[[ -2.8 -16.5 -29.1  -3.9  47.7  -0.2  57.0 -53.4  14.5]
 [ 17.9 -10.7  -1.5   1.9   6.4  -1.8  10.5   5.2   4.1]
 [  2.4   4.6   9.1   9.3   0.7  -5.9  22.0  -4.8  -1.1]
 [ 14.2  17.0 -47.9  19.2 -37.1  -9.7  -9.0  39.7 -12.5]]
:
[[ -2.8 -16.5 -29.1  -3.9  47.7  -0.2  57.0 -53.4  14.5]
 [  2.4   4.6   9.1   9.3   0.7  -5.9  22.0  -4.8  -1.1]]

[[ -0.9  -6.1 -16.9 -25.3 -13.2 -10.3   5.5 -38.8]
 [ 42.9  28.3  13.7 -16.3  10.7  26.7   6.8 -23.0]
 [ 42.2  28.6   1.8   2.4  -5.4  14.3  12.8 -13.6]
 [  6.6  10.4  16.2  28.1   9.0  16.3   2.9  26.8]
 [ 35.5  29.0  -6.1  18.2 -12.1   0.3   1.4  -3.5]
 [-10.6   0.4  13.6 -26.6  12.1  12.9  10.0  10.3]
 [ -8.3  -1.6 -13.7 -33.5  -9.0  -7.5   0.9 -16.9]
 [-15.0 -18.5 -21.5 -23.7  -9.3 -13.8   0.5 -15.2]
 [-12.0 -17.4 -25.3 -29.3 -14.7  -4.0   7.8 -23.6]
 [-21.2  -8.1 -15.9 -22.1 -13.2 -15.6   2.9  -6.8]
 [  2.1  -2.4  -6.1  12.9  -5.6 -13.4 -13.3 -14.5]]
:
[[ -0.9  -6.1 -16.9 -25.3 -13.2 -10.3   5.5 -38.8]
 [ 42.2  28.6   1.8   2.4  -5.4  14.3  12.8 -13.6]
 [ 35.5  29.0  -6.1  18.2 -12.1   0.3   1.4  -3.5]
 [ -8.3  -1.6 -13.7 -33.5  -9.0  -7.5   0.9 -16.9]
 [-12.0 -17.4 -25.3 -29.3 -14.7  -4.0   7.8 -23.6]
 [  2.1  -2.4  -6.1  12.9  -5.6 -13.4 -13.3 -14.5]]

[[ 22.6  33.0  31.5  -7.7  -0.2  51.7  22.6 -13.1]
 [  5.9  14.3  10.3 -22.8  -7.2  17.5  40.9   4.2]
 [ -1.0  39.0   3.7 -11.1  13.4  -9.6  -3.3 -19.2]
 [-16.2  35.6  -8.3  17.7   6.7   6.2   3.0   1.9]
 [ -2.1 -17.8  -9.8 -12.1   3.6  33.8  14.9  -8.8]
 [  3.3  -0.9 -10.1  14.3  -1.6  33.9 -14.6   7.2]]
:
[[ 22.6  33.0  31.5  -7.7  -0.2  51.7  22.6 -13.1]
 [ -1.0  39.0   3.7 -11.1  13.4  -9.6  -3.3 -19.2]
 [ -2.1 -17.8  -9.8 -12.1   3.6  33.8  14.9  -8.8]]

[[-21.7   5.1  40.8  14.9]
 [ -7.7  -8.8 -47.7 -24.5]]
:
[[-21.7   5.1  40.8  14.9]]

[[ 11.5  15.3 -32.3  22.0  17.2   9.4 -12.3]
 [-21.8 -26.5 -41.0 -13.3 -12.8   1.3 -15.3]
 [-29.6   6.5 -28.2   0.9 -20.9  -0.1  22.5]
 [-17.3  14.5 -49.1   5.9 -11.3  16.1  34.2]]
:
[[ 11.5  15.3 -32.3  22.0  17.2   9.4 -12.3]
 [-29.6   6.5 -28.2   0.9 -20.9  -0.1  22.5]]

[[ 16.7   3.5  -7.4  18.4  24.5  22.0  42.1  37.1]
 [  3.1 -13.8 -19.9  44.1  22.0 -18.6 -37.9   8.9]
 [  6.2  19.5 -42.1 -12.9   0.1   6.5  -3.4 -49.9]
 [-15.4  -1.0   8.8 -30.4  54.3 -16.4   9.2 -19.7]
 [  7.4  -3.6 -60.0 -31.5  -1.7   0.1   9.4  12.4]
 [  6.0   4.7 -17.8 -28.9 -58.7   5.1 -14.9   4.9]
 [-16.3   0.9  30.2 -15.1 -49.9 -28.1  15.0  -3.4]
 [ 24.6  -3.6   6.7  31.6 -39.8  12.0 -36.3  14.8]
 [-11.8  -9.8 -14.8  29.3  29.9 -16.5 -38.9  30.0]
 [ 21.7 -11.7  13.6  27.4  46.5 -20.0 -10.2 -26.6]]
:
[[ 16.7   3.5  -7.4  18.4  24.5  22.0  42.1  37.1]
 [  6.2  19.5 -42.1 -12.9   0.1   6.5  -3.4 -49.9]
 [  7.4  -3.6 -60.0 -31.5  -1.7   0.1   9.4  12.4]
 [-16.3   0.9  30.2 -15.1 -49.9 -28.1  15.0  -3.4]
 [-11.8  -9.8 -14.8  29.3  29.9 -16.5 -38.9  30.0]]

[[-26.5 -16.0 -24.0  29.3 -21.3 -16.7  -3.7 -28.7  16.8]
 [-13.4  -8.4 -10.9  15.1 -10.7  -7.9  -2.2 -14.2   8.0]
 [  6.2   3.6   5.0  -7.3   4.6   3.7   1.2   6.8  -4.1]
 [ 39.1  24.1  34.1 -42.6  31.0  23.4   6.6  42.0 -23.3]]
:
[[-26.5 -16.0 -24.0  29.3 -21.3 -16.7  -3.7 -28.7  16.8]
 [  6.2   3.6   5.0  -7.3   4.6   3.7   1.2   6.8  -4.1]]
